cols: V H K P
[148 142 130 119] -> <83>
[178 158 129 119] -> <158>
[123 103 136 153] -> <117>
[ 89  80 134 164] -> <135>
[112 141 123 100] -> <25>
[136 154 132 149] -> <92>
[112  91 137 162] -> <118>
[136 154 122  99] -> <54>
[155 184 114  81] -> <81>
[142 192 107  64] -> <219>
[121 108 128 154] -> <116>
[ 98  62 143 190] -> <41>
down: [153 164 100 149 162  99] => P
down: [154  91 154 184] => H
down: [ 99  81  64 154] => P
down: [130 129 136 134 123] => K
down: [149 162  99  81  64 154] => P
down: [ 80 141 154  91 154 184 192 108  62] => H
down: [134 123 132] => K

cols: C W E J
[ 95 128 132 129] -> <117>
[113 131 116 168] -> <116>
[ 95 146 132 129] -> <41>
[135 154 144  67] -> <54>
[158 124 138  96] -> <83>
[ 95 128 132 102] -> <92>
[ 95 128 128 107] -> <118>
down: [129 168 129  67] => J
down: [ 95 113  95 135] => C

cols: A U Y T F M
[ 74 130 132 117 135 122] : <219>
[111  97 103  86 161 102] : <41>
[105 123  78 129 155 127] : <158>
[138 130 132 117 135 122] : <118>
[105 135 128 135 104 173] : <83>
[151 118 115 117 157  60] : <135>
[103 136  95 145 122 178] : <25>
down: [ 74 111 105 138] => A
down: [123 130 135 118] => U
down: [102 127 122 173  60 178] => M

cols: N B G Z L Q
[122 133 132 121 124 129] = <25>
[117 190 123  72 110 178] = <41>
[130 108 120 153 121 110] = <158>
[147 117 104 159 104 124] = <54>
[145 115 112 155 118 122] = <219>
[150  73 112 195 124  86] = <135>
[117 120 145 121 147 118] = <117>
[117 110 147 130 146 107] = <83>
[138 116 126 143 130 121] = <116>
[160 129  88 161  93 140] = <81>
down: [133 190] => B
down: [190 108 117 115  73] => B

cols: Zibek gaz ruf Bogal biso nepaf Mor gezem
[ 78  70 147 101  82 113 180  86]  <116>
[106  92 116  89  78 162 186 113]  <117>
[ 84  75 139 101  83 125 183  90]  <54>
[139 110  93  74  71 204 195 140]  <41>
[ 56 114  62  63  84 138 157 126]  <83>
[117  70 155 104  79 150 198  95]  <81>
[117  61 170 112  77 144 203  86]  <92>
down: [155 170] => ruf
down: [116 139  93] => ruf
down: [183 195 157 198 203] => Mor

cols: rela Noze zega dedaf talu Kap linu
[151  49  61  75 124 121 145]  <54>
[ 83 104 124  75 164 160  82]  <118>
[138 169 152 164 122 133 143]  <81>
down: [160 133] => Kap
down: [ 83 138] => rela
down: [164 122] => talu

cols: pamam mosig magik vog Refol bim lub keb
[198 140 151  88 192  93 123 143] = <54>
[188 171 131 100 202  82 152 122] = <25>
[159 172 128 142 128  62 197  78] = <118>
[ 76  82 138 148  43 157 114 115] = <83>
[134  71 160  60 132 158  54 178] = <81>
[135  86 149  91 153 158  64 184] = <116>
[197 158 143  74 197  83 149 126] = <219>
[202 147 151  78 186  87 117 136] = <41>
down: [151 131 128 138 160 149] => magik
down: [ 76 134] => pamam

cols: S R X D
[114 172  97 130] = <54>
[ 79 141 111 160] = <41>
[ 76 197 151  70] = <116>
[117  78 124 105] = <92>
[158 119  95 121] = <83>
[132  96 149 165] = <25>
[149 152 143  85] = <81>
[ 84 124  80 108] = <135>
[114  89 130 146] = <118>
down: [151 124  95 149 143  80 130] => X
down: [119  96] => R
down: [105 121 165  85 108 146] => D
down: [ 70 105 121 165  85 108 146] => D

cols: Beg debi tetem pineb Tolev
[130 138  64 134 102]  <25>
[106 138  64 134 141]  <116>
[130 138  64 134 106]  <158>
[130 138  64 134 141]  <83>
find: [130 138  64 134 106] => <158>
down: [141 106] => Tolev
find: [106 138  64 134 141] => <116>
down: [102 141 106] => Tolev

cols: Pib Zovi biz Disu mon los vuno
[128 104 127 105  84 134 134] : <135>
[138 142 128 137 150 115 135] : <158>
[ 85 139 142 137  69 137 123] : <25>
[105 133 129 134  60 120 118] : <41>
[144 127 133 123 189 139 116] : <117>
[121 133 142 126 156 154 134] : <118>
down: [123 118 116] => vuno
down: [138  85] => Pib
down: [ 84 150  69] => mon
down: [134 115 137 120] => los
down: [105 144] => Pib
down: [105 137] => Disu

cols: varad Zam gobaz rizin nimik mef nokal dul bog somos
[ 99 121 198 117 104 171 155 203  91  71] -> <81>
[122  47 114  94  88 140 179 143  77  66] -> <92>
[112  65 101  75 106 152 178 171 138  74] -> <117>
down: [71 66] => somos
down: [114 101] => gobaz
down: [143 171] => dul
down: [198 114] => gobaz

cols: pevig kinon zuf lafa rone Lere mot dapip gif nube
[ 82 155 151 156 134 152 178  64 114 185]  <158>
[ 66  56 168 166 194 113 125  99 158 111]  <41>
[ 95 129  80 152  87 102 107  79  86  62]  <118>
[ 96 168  66  95  84 106  65 199 123 113]  <92>
down: [82 66 95] => pevig
down: [ 86 123] => gif
down: [113 102 106] => Lere
down: [95 96] => pevig
down: [178 125 107] => mot
down: [194  87] => rone

cols: redu visu mapu zab Kigon
[176 152  70  57 143]  <92>
[132 137 112  50 107]  <83>
[142 167 117 115 167]  <219>
[176 139  61 102 171]  <41>
down: [176 132 142] => redu
down: [117  61] => mapu
down: [112 117  61] => mapu
down: [ 50 115 102] => zab
down: [ 57  50 115] => zab

cols: dilom Modeb Rig Gez
[169 142 140 187] = <81>
[150 166 133 137] = <25>
[ 88 191 178 139] = <219>
[169 141 156 178] = <92>
[137 139 122 148] = <118>
[137 171 122 148] = <83>
[167 142 121 192] = <116>
down: [191 141] => Modeb
down: [137 139] => Gez
down: [178 156 122 122] => Rig
down: [178 148 148] => Gez
down: [142 166] => Modeb
down: [187 137 139 178 148 148] => Gez

cols: mik roruk Zun vuz Lor
[133 101 161 122  80] -> <92>
[128 128  53 156  42] -> <135>
[139  71 122 157  96] -> <117>
[146 118 108 176 116] -> <25>
[128 120 118 165 117] -> <219>
[128 128  53 163  81] -> <116>
[125 107 134 114  77] -> <81>
[125 107 134 114  73] -> <83>
[133 100 154 122  80] -> <158>
down: [122 156 157 176 165 163 114 114] => vuz
down: [108 118  53 134] => Zun
down: [161  53 122 108 118  53 134 134] => Zun
down: [133 128 139 146] => mik

cols: zor Nogob Sizog Keri Gopi mulok
[ 79 100 139 150 174 205] : <158>
[194 184  85  92  91  68] : <54>
[195 201  75  73 123  66] : <219>
[190 150 104 122  75  62] : <83>
[ 60  63 169 156 190 194] : <135>
[ 62 136 150 170 100 197] : <116>
[138 197 113 126  67  60] : <25>
down: [ 92  73 122 156 170 126] => Keri
down: [ 85  75 104 169] => Sizog

cols: lig fufa kabo tupuv Rab Devag Rak Gebe Vibil nase
[ 91 143 176 121 140 130 127  84  77 117] = <41>
[174 107 107 116 107 154 184 172 154  98] = <219>
[115 160 109  96  92 111 125 150 111 151] = <135>
[146 158  92 119 163 115 101 189 121 162] = <81>
down: [111 121] => Vibil
down: [184 125 101] => Rak
down: [140 107  92] => Rab
down: [143 107] => fufa
down: [127 184] => Rak
down: [107 109  92] => kabo

cols: Loze tup kuden kerog
[123 108 144 132] -> <135>
[102 141 117  96] -> <116>
[117 159 146 156] -> <92>
[171  62 188 208] -> <54>
[100 146 115  93] -> <81>
[179  49 187 208] -> <219>
[127 115 138 132] -> <41>
[173  52 188 205] -> <83>
[106 160 117 109] -> <158>
[113 143 173 176] -> <118>
[123  99 126 104] -> <25>
[143 119 183 206] -> <117>
down: [156 208  93 208 132 205 109 176] => kerog
down: [208 132 205 109] => kerog
down: [127 173 106 113 123 143] => Loze
down: [127 173] => Loze
down: [188 117] => kuden
down: [144 117] => kuden
down: [ 93 208 132 205 109 176] => kerog

cols: Basi vetot dubi vuka
[186  59 132 146] = <118>
[134  50 116 150] = <116>
[171  57 114 148] = <83>
[175  56 134 146] = <92>
down: [186 134 171] => Basi
down: [116 114] => dubi
down: [150 148] => vuka
down: [116 114 134] => dubi

cols: rasid feze mev tema mog Gid pital Tazur
[ 49 209 205 205 207 205 204 201] : <81>
[ 50 208 206 212 208 205 205 210] : <83>
[51 47 48 48 49 52 54 44] : <92>
[52 50 49 47 51 50 50 48] : <41>
[ 48 202 199 207 208 205 206 197] : <116>
down: [205 212  48  47] => tema
down: [ 44  48 197] => Tazur
down: [205  54] => pital
down: [201 210] => Tazur
down: [208  49  51 208] => mog
down: [205 205  52] => Gid
down: [205  52] => Gid

cols: fotar ril zuzu vani Ses
[ 72 188 191 150 163] -> <117>
[197  63  56  55  58] -> <41>
[ 55 196 193  60  56] -> <83>
[ 53 203 199 204 205] -> <92>
[157 137 115 157 181] -> <25>
[183 122  81 149 168] -> <219>
[ 54 195 199 199 195] -> <54>
[201  59  58  63  89] -> <81>
down: [137 122] => ril
down: [ 63 196] => ril
down: [ 81 199] => zuzu
down: [ 53 157 183] => fotar
down: [204 157 149 199  63] => vani

cols: raled Geni Fik kab Fir pog pena Gogif
[123 132 148 149 131 141 146 135] -> <116>
[124 132 137 139 132 116 131  89] -> <83>
[146 119 110 116 129 146 139 135] -> <81>
[123 132 148 149 131 141 142 135] -> <41>
[134 123 120 125 126 137 129 129] -> <117>
[146 118 110 116 129 146 139 135] -> <118>
[124 132 137 139 132 116 131 127] -> <135>
[113 139 170 151 130 165 158 148] -> <54>
down: [126 129] => Fir
down: [116 146 141 137 146 116 165] => pog
down: [123 134 146 124] => raled
down: [132 123 118 132 139] => Geni
down: [127 148] => Gogif

cols: vove Lilef vifa bapa gug noruf dob
[ 58 172  67 123 138 180  59]  <25>
[180 156 115 192 196 171 143]  <92>
[ 95  58  90 145  60  73 117]  <54>
[ 58  75  93 100 123  70 117]  <117>
[186 135  60 113 197 187 125]  <118>
down: [143 117 117] => dob
down: [123 192 145 100] => bapa
down: [172 156  58  75] => Lilef

cols: rabas Vede fil Zafin gonum par gupof Sirub
[153 135 154 100 102 147 120 134] -> <118>
[ 94 179 141 120 132 110 111 139] -> <116>
[147 103 135 119 108 117 119 133] -> <83>
[153 135 154 100 119 135 119 129] -> <158>
[137 113 120 141 134 123 136 112] -> <92>
[132 129 126 158 129 117 134 141] -> <117>
[154  97 157 135  97 126 148 124] -> <219>
down: [154 120 126] => fil
down: [154 141] => fil

cols: leko lome Rurum Viz sok
[ 70  56 204 124 126] = <219>
[107  93 137 115 116] = <118>
[103 111 190 144 144] = <116>
[175 173  42 116 115] = <81>
[147 179 158 162 162] = <41>
down: [115 144] => Viz
down: [115 162] => sok
down: [107 103 175 147] => leko
down: [ 42 158] => Rurum
down: [126 116 144] => sok
down: [126 116] => sok

